a =
[[116, 135, 138, 110, 152, 130, 144, 154],
 [116, 111, 125, 152, 133, 145, 110, 150],
 [121, 149, 100, 108, 117, 110, 132, 130],
 [110, 117, 135, 149, 146, 138, 124, 156],
 [111, 125, 142, 132, 154, 133, 138, 157]]
Which number is the third entry in reading order? 138
Which number is the entry directly above the largest entry? 156
The entry in the top-left corner is 116
The last entry of the largest entry's row -> 157
Which number is the entry in the bottom-left corner? 111
Which number is the 2nd-last entry, reading row by row? 138
The last entry in the row that holds the smallest entry -> 130
Which number is the minimum? 100
The second entry on the main diagonal: 111
Which number is the entry directly below the smallest entry? 135
The entry just right of the smallest entry: 108
The bottom entry of the column that holds the smallest entry -> 142
The entry directly above 100: 125
The first entry in the row that holds the smallest entry is 121
Which number is the entry in the top-right corner? 154

Questions about the grid below.
1) The first entry in reading order?
2) The smallest entry?
3) The top-right entry?
4) The entry just left of 124?
5) The bottom-right entry?
6) The smallest entry in the first column?
[[140 106  99 101 138 103 103 106 108]
 [115 131 130 124 115 120 114 122 106]]
1) 140
2) 99
3) 108
4) 130
5) 106
6) 115

Questions about the array below. Rows and columns are numbered from 1.
1) Report the entry just left of the smallest entry.
2) Report the top-right entry.
3) Report the bottom-left entry.
4) Report the entry directly below the largest entry.
5) Report the entry in the top-left corner.
6) Report the entry in row 3 and column 1.
7) Report the entry in row 1 and column 2.
[[137 119 144 121 128 122 107 135 137 151 131 117]
 [133 123 137 124 127 126 117 132 132 141 130 123]
 [130 127 124 123 129 129 128 124 124 127 130 127]
 [139 123 134 119 124 127 116 127 129 139 130 122]
 [131 129 126 126 123 132 130 124 124 124 128 131]
 [118 131 121 134 136 126 138 128 127 120 127 131]
 [126 128 128 129 131 126 128 130 130 129 128 126]
 [117 133 117 136 131 132 144 124 122 113 127 137]
 [127 130 122 128 127 132 134 123 123 121 128 132]
 [121 130 124 134 132 128 135 129 128 122 127 131]]
1) 122
2) 117
3) 121
4) 141
5) 137
6) 130
7) 119

arr =
[[106 125 112 107 146 118 151 116 138]
 [130 141 146 137 129 133 107 110 142]
 [109 119 117 119 120 123 125 128 136]
 [139 135 129 132 140 145 139 123 123]]
The 1st entry in reading order: 106
Report the bottom entry of the column that holds the largest entry.
139
The 2nd-last entry, reading row by row is 123
The entry just right of 117 is 119
Report the entry directly above 140.
120
Report the bottom entry of the column that holds the smallest entry.
139
Report the first entry on the diagonal from the top-right corner.
138
Report the entry in the bottom-right corner.
123
Report the fifth entry in reading order.
146
Report the entry just right of the smallest entry.
125
The largest entry in the last row -> 145
Report the largest entry.
151
The entry just right of 110 is 142

W =
119,125,123,116,121,118,120,117,117,121,124,127,125,133
147,148,138,134,133,129,121,125,121,122,118,119,114,109
111,124,116,126,126,128,129,130,133,136,134,135,137,136
123,129,124,129,132,127,129,131,127,129,124,128,128,134
130,125,129,130,128,131,131,131,131,130,128,126,134,127
101,104,113,113,117,124,121,128,130,136,136,145,144,147
133,132,133,138,141,138,134,132,136,129,128,128,127,132
132,130,128,132,129,129,133,126,129,125,127,125,129,129
152,146,145,139,135,136,132,127,121,124,119,116,110,116
Indices start at 1.
The entry in row 2 and column 1? 147
The top entry of the column that holds the smallest entry is 119
The entry in row 1 and column 3? 123
The entry in row 3 and column 1? 111
The entry just right of the largest entry? 146
The entry in the top-right corner -> 133
The entry in the bottom-left corner? 152
The entry directly below the smallest entry: 133
The entry directly above the largest entry -> 132
The entry just right of the smallest entry: 104
The entry at row 2, column 2? 148
The entry in the bottom-right corner: 116
The entry at row 3, column 3 -> 116
The entry at row 1, column 2? 125

Read these off the grid that follows. Indices start at 1.
1) What is the minimum?
2) What is the entry in row 1 and column 2?
3) What is the entry in row 1 and column 3?
4) What is the top-right entry?
5) What is the entry in the bottom-right corner?
6) What is the entry directly below 142?
7) What is the entry in row 1 and column 1?
8) What is the entry just left of the largest entry?
[[119 129 117 142 132 129]
 [114 125 117 133 127 123]
 [133 131 112 136 109 121]
 [126 127 107 139 107 117]
 [129 132 107 136 105 118]
 [127 111 135 116 114 112]
 [132 120 117 151 118 123]
 [127 135 106 136 106 119]
 [118 127 120 136 131 128]]
1) 105
2) 129
3) 117
4) 129
5) 128
6) 133
7) 119
8) 117
